Below are the code and all the weights of a small trained network. Each question names an input and a class and asks about switching units off, where a switched-off unit gives its printed mean instead of its output.

import numpy as np


def w(rows, s, z=0):
    codes = np.array(rows[::2]) - 128.0
    scale = np.full(codes.shape[1], s)
    scale[-1] = z or s
    return codes * scale


def norm(h):
    return h / np.sqrt((h * h).mean(-1, keepdims=True) + 1e-5)


def f(y):
    return y / 2 * (1 + np.tanh(0.7978845608 * (y + 0.044715 * y**3)))


def log_softmax(a):
    a = a - a.max(-1, keepdims=True)
    return a - np.log(np.exp(a).sum(-1, keepdims=True))


def net(x, mask):
    res = np.array(x, float).reshape(1, 4) / 4 @ E
    u = 0
    for l in range(4):
        y = f(norm(res) @ A[l][:, :-1].T + A[l][:, -1])
        res = res + np.where(mask[u : u + 10], y, B[l][:, -1]) @ B[l][:, :-1]
        u += 10
    return log_softmax(norm(res)[-1] @ U[:, :-1].T + U[:, -1])


A, B = {}, {}
E = w([
[66,141,83],'x0',
[88,141,174],'x1',
[128,128,128],'x2',
[99,10,147],'x3',
],0.011)
A[0] = w([
[74,176,66,197],'L0N1',
[34,86,57,204],'L0N2',
[114,131,113,135],'L0N3',
[177,122,188,3],'L0N4',
[12,159,171,69],'L0N5',
[78,139,121,79],'L0N6',
[147,110,75,109],'L0N7',
[137,104,4,91],'L0N8',
[89,147,184,78],'L0N9',
[142,119,120,72],'L0N10',
],0.023,0.0047)
B[0] = w([
[43,211,137,233],'L0N1',
[4,54,157,255],'L0N2',
[110,135,136,136],'L0N3',
[146,100,71,161],'L0N4',
[206,123,238,223],'L0N5',
[103,129,159,154],'L0N6',
[159,124,193,151],'L0N7',
[208,114,254,195],'L0N8',
[198,129,166,163],'L0N9',
[136,117,133,122],'L0N10',
],0.035,0.0099)
A[1] = w([
[181,115,115,141],'L1N1',
[77,40,131,176],'L1N2',
[49,137,106,1],'L1N3',
[75,136,111,41],'L1N4',
[130,188,72,133],'L1N5',
[150,122,116,72],'L1N6',
[119,51,71,162],'L1N7',
[95,135,112,55],'L1N8',
[136,246,88,82],'L1N9',
[206,85,5,95],'L1N10',
],0.023,0.0039)
B[1] = w([
[96,167,192,178],'L1N1',
[156,144,43,247],'L1N2',
[108,162,187,151],'L1N3',
[116,155,171,136],'L1N4',
[101,113,79,159],'L1N5',
[115,140,158,129],'L1N6',
[114,90,67,198],'L1N7',
[109,139,169,123],'L1N8',
[168,126,30,192],'L1N9',
[29,131,252,254],'L1N10',
],0.044,0.0089)
A[2] = w([
[105,126,138,3],'L2N1',
[99,110,140,91],'L2N2',
[82,103,137,81],'L2N3',
[139,123,123,50],'L2N4',
[97,66,47,147],'L2N5',
[122,103,189,155],'L2N6',
[251,90,210,153],'L2N7',
[113,102,163,67],'L2N8',
[157,118,125,72],'L2N9',
[89,91,128,167],'L2N10',
],0.025,0.0053)
B[2] = w([
[90,176,161,128],'L2N1',
[117,200,154,162],'L2N2',
[130,223,167,181],'L2N3',
[94,171,160,116],'L2N4',
[157,186,47,196],'L2N5',
[183,122,101,249],'L2N6',
[253,15,143,225],'L2N7',
[142,188,122,179],'L2N8',
[74,183,188,121],'L2N9',
[153,242,161,194],'L2N10',
],0.028,0.012)
A[3] = w([
[89,109,140,19],'L3N1',
[111,122,132,24],'L3N2',
[161,113,128,42],'L3N3',
[127,111,120,4],'L3N4',
[186,202,153,230],'L3N5',
[85,87,147,73],'L3N6',
[125,113,124,70],'L3N7',
[154,165,18,252],'L3N8',
[180,228,4,129],'L3N9',
[247,114,178,231],'L3N10',
],0.021,0.0023)
B[3] = w([
[114,151,151,133],'L3N1',
[121,135,140,122],'L3N2',
[136,127,157,137],'L3N3',
[115,138,149,117],'L3N4',
[164,93,67,208],'L3N5',
[100,155,133,137],'L3N6',
[104,136,149,120],'L3N7',
[132,220,16,219],'L3N8',
[108,109,3,255],'L3N9',
[226,75,88,229],'L3N10',
],0.039,0.012)
U = w([
[69,207,247,122],'0',
[132,112,144,254],'1',
[97,137,21,128],'2',
[253,58,187,109],'3',
[137,131,166,104],'4',
[61,26,131,3],'5',
],0.014,0.016)

Each question gives the input, the list of numbers given to net, and the class t.
The units are the neurons (one row each of A and B). Each row of codes is followed by its name. A weight is (code - 128) times the scale printed after its matrix; where a second scale follows, it is the last column's (A, B and U).
mask holds one flag per neuron, layer by layer. A switched-off neuron (its flag False) gives its mean, the last column of its row in B, instead of its output. The means were averaged over made-up inputs and are rounded, as every weight is.
A unit's drop is (log p(t) with every unit on - log p(t) with that unit switched off) / (log p(t) with every unit on - log p(t) with every unit switched off).
The circuit of an input: a set's keep is (log p(t) with only the set's units on - log p(t) with every unit switched off) / (log p(t) with every unit on - log p(t) with every unit switched off). Starting from the 12 units with the biggest drops (on a tie, the unit counted first), units are removed one at a time, each time the one whose removal leaves the highest keep (on an exact tie, the one counted first), for as long as the keep stays at least 0.8.
circuit, biggest first: the units of the circuit, biggest drop first
k most important neurons: the k neurons with the biggest drops, biggest first
k most important neurons of layer l: the k neurons of layer l with the biggest drops, biggest first
drop of u: that unit's drop, to one decimal
input [3,-8,-7,6], class 3: circuit, biggest first	L0N8
input [8,7,0,6], class 0: 3 most important neurons	L0N2; L0N8; L2N7
input [4,-6,1,-3], class 3: 2 most important neurons	L0N8; L1N10
input [-8,-1,5,-2], class 0: 2 most important neurons	L0N2; L1N10
input [-1,-7,6,6], class 3: 4 most important neurons	L0N8; L0N7; L2N7; L1N7
input [7,-6,5,6], class 0: 3 most important neurons	L0N2; L0N5; L2N7
input [-3,7,5,-6], class 3: 2 most important neurons of layer 0	L0N9; L0N1
input [5,5,-2,2], class 0: 3 most important neurons	L0N2; L0N1; L0N8
input [6,-8,-7,6], class 3: 2 most important neurons of layer 3	L3N9; L3N8
input [1,-6,5,-5], class 3: 2 most important neurons	L0N8; L1N2
input [8,-6,-4,4], class 0: 2 most important neurons	L0N2; L0N5
input [7,-2,0,3], class 0: drop of L0N2	0.9
input [-1,5,-2,1], class 3: drop of L2N3	0.0
input [2,-7,6,-1], class 3: drop of L0N8	1.4
input [8,4,-6,-6], class 0: most important neuron	L0N1
input [-8,-1,1,-6], class 0: drop of L0N2	1.1
input [-8,8,2,5], class 0: 2 most important neurons of layer 1	L1N10; L1N1
